Below are the code and all the weights of a small trained network. Each question names an input and a class and asks about switching units off, where a switched-off unit gives its printed mean instead of its output.

import numpy as np


def w(rows, s, z=0):
    codes = np.array(rows[::2]) - 128.0
    scale = np.full(codes.shape[1], s)
    scale[-1] = z or s
    return codes * scale


def norm(h):
    return h / np.sqrt((h * h).mean(-1, keepdims=True) + 1e-5)


def f(y):
    return y / 2 * (1 + np.tanh(0.7978845608 * (y + 0.044715 * y**3)))


def log_softmax(a):
    a = a - a.max(-1, keepdims=True)
    return a - np.log(np.exp(a).sum(-1, keepdims=True))


def net(x, mask):
    res = np.array(x, float).reshape(1, 6) / 4 @ E
    u = 0
    for l in range(4):
        y = f(norm(res) @ A[l][:, :-1].T + A[l][:, -1])
        res = res + np.where(mask[u : u + 8], y, B[l][:, -1]) @ B[l][:, :-1]
        u += 8
    return log_softmax(norm(res)[-1] @ U[:, :-1].T + U[:, -1])


A, B = {}, {}
E = w([
[125,130,124,129,128,129],'x0',
[46,249,206,87,104,159],'x1',
[129,122,132,120,125,125],'x2',
[67,161,177,200,139,8],'x3',
[130,119,136,115,122,122],'x4',
[206,214,45,42,254,48],'x5',
],0.0054)
A[0] = w([
[91,120,147,143,140,30,56],'L0N0',
[163,110,80,72,121,254,4],'L0N1',
[151,221,232,41,135,167,157],'L0N2',
[127,49,144,129,139,205,167],'L0N3',
[168,68,61,159,101,81,54],'L0N4',
[91,118,87,94,96,131,70],'L0N5',
[153,64,51,127,111,78,64],'L0N6',
[135,229,176,142,123,187,144],'L0N7',
],0.008,0.0039)
B[0] = w([
[151,157,198,181,99,72,168],'L0N0',
[254,228,58,122,108,185,196],'L0N1',
[9,123,57,132,200,186,254],'L0N2',
[147,151,80,169,14,148,205],'L0N3',
[33,39,161,139,244,200,165],'L0N4',
[167,199,126,176,155,169,113],'L0N5',
[82,30,148,92,220,181,167],'L0N6',
[58,19,144,28,143,152,207],'L0N7',
],0.0057,0.005)
A[1] = w([
[105,102,62,113,114,96,2],'L1N0',
[138,96,102,53,254,64,98],'L1N1',
[193,62,165,209,153,58,94],'L1N2',
[192,47,26,163,141,134,61],'L1N3',
[184,100,61,175,149,140,44],'L1N4',
[202,184,41,19,179,120,103],'L1N5',
[214,24,70,114,134,141,124],'L1N6',
[176,208,13,124,117,183,27],'L1N7',
],0.0072,0.0041)
B[1] = w([
[142,81,254,189,167,140,102],'L1N0',
[120,148,52,142,46,87,254],'L1N1',
[48,176,128,86,138,148,173],'L1N2',
[61,110,166,128,186,190,182],'L1N3',
[87,95,186,118,164,143,142],'L1N4',
[166,161,71,194,63,111,252],'L1N5',
[113,149,79,89,152,134,204],'L1N6',
[183,151,173,77,119,155,187],'L1N7',
],0.0084,0.0048)
A[2] = w([
[61,100,117,146,194,49,186],'L2N0',
[141,56,125,138,178,113,50],'L2N1',
[128,140,66,178,19,143,157],'L2N2',
[93,103,155,159,116,72,137],'L2N3',
[123,155,204,187,175,1,44],'L2N4',
[115,112,54,46,125,147,72],'L2N5',
[144,10,114,160,214,92,3],'L2N6',
[182,56,104,182,162,127,84],'L2N7',
],0.0089,0.0036)
B[2] = w([
[158,159,90,91,81,187,248],'L2N0',
[105,134,124,129,144,130,119],'L2N1',
[159,100,163,176,161,116,254],'L2N2',
[184,135,100,131,145,171,175],'L2N3',
[185,173,97,96,104,248,184],'L2N4',
[121,167,159,139,114,168,206],'L2N5',
[102,124,95,107,187,159,141],'L2N6',
[86,154,142,90,152,144,127],'L2N7',
],0.015,0.0056)
A[3] = w([
[68,171,93,79,154,98,238],'L3N0',
[184,112,149,145,121,217,100],'L3N1',
[182,105,98,102,119,176,32],'L3N2',
[8,115,110,77,132,129,131],'L3N3',
[102,55,131,181,152,149,219],'L3N4',
[158,123,36,163,183,112,119],'L3N5',
[138,164,49,123,169,41,120],'L3N6',
[126,25,195,181,96,125,1],'L3N7',
],0.013,0.0043)
B[3] = w([
[93,15,206,145,213,113,199],'L3N0',
[105,181,54,82,116,85,255],'L3N1',
[61,234,99,94,81,200,193],'L3N2',
[65,58,104,72,255,119,195],'L3N3',
[117,114,204,116,184,46,183],'L3N4',
[77,91,219,164,92,91,198],'L3N5',
[194,40,228,174,127,42,181],'L3N6',
[217,95,163,187,136,65,172],'L3N7',
],0.0096,0.0088)
U = w([
[180,206,27,73,77,226,189],'0',
[58,45,120,59,250,172,4],'1',
[222,58,175,201,104,59,150],'2',
],0.015,0.0027)

Each question gives the input, the list of numbers given to net, and the class t.
The units are the neurons (one row each of A and B). Each row of codes is followed by its name. A weight is (code - 128) times the scale printed after its matrix; where a second scale follows, it is the last column's (A, B and U).
mask holds one flag per neuron, layer by layer. A switched-off neuron (its flag False) gives its mean, the last column of its row in B, instead of its output. The means were averaged over made-up inputs and are rounded, as every weight is.
A unit's drop is (log p(t) with every unit on - log p(t) with that unit switched off) / (log p(t) with every unit on - log p(t) with every unit switched off).
unit that matters most: the unit with the biggest drop
top k neurons: the k neurons with the biggest drops, biggest first
top k neurons in layer l: the k neurons of layer l with the biggest drops, biggest first
drop when u is switched off: that unit's drop, to one decimal
input [-3,4,-7,7,7,4], class 0: unit that matters most => L2N4
input [8,0,8,-5,7,-6], class 2: top 3 neurons => [L2N2 L2N0 L2N4]
input [6,-6,-4,7,-6,1], class 0: top 3 neurons => [L2N0 L0N0 L2N4]
input [-7,-7,-2,-5,-8,8], class 2: top 2 neurons in layer 1 => [L1N5 L1N1]
input [-3,-8,3,7,-6,-6], class 1: top 4 neurons => [L0N4 L2N6 L0N6 L1N5]
input [4,6,2,-5,6,-3], class 1: top 4 neurons => [L0N2 L0N7 L2N0 L1N5]
input [-8,6,4,-5,0,1], class 1: top 4 neurons => [L0N2 L0N7 L2N0 L2N4]
input [5,-6,7,-1,-6,8], class 2: top 2 neurons in layer 1 => [L1N1 L1N5]
input [-6,-7,-1,-6,-4,4], class 1: top 3 neurons => [L1N3 L0N4 L0N6]
input [0,4,7,8,2,7], class 0: top 2 neurons => [L2N4 L0N0]
input [3,6,-1,-1,-5,7], class 2: top 3 neurons => [L1N5 L3N6 L1N1]
input [-4,2,8,2,5,-3], class 2: top 2 neurons => [L2N4 L2N0]
input [6,4,2,3,-4,-5], class 2: top 2 neurons => [L2N4 L1N2]
input [5,8,-2,-5,8,-7], class 1: unit that matters most => L1N5
input [5,-5,7,5,2,-5], class 0: top 2 neurons in layer 2 => [L2N3 L2N0]
input [-2,8,4,-4,6,-7], class 1: top 2 neurons in layer 0 => [L0N2 L0N7]
input [-8,-7,-6,3,6,-7], class 1: top 2 neurons in layer 1 => [L1N1 L1N5]
input [-7,8,-6,0,-2,-7], class 1: drop when L3N3 is switched off => 0.2
input [4,8,5,-4,-2,2], class 1: drop when L1N7 is switched off => 0.0
input [-6,-2,7,-1,3,3], class 2: unit that matters most => L1N1
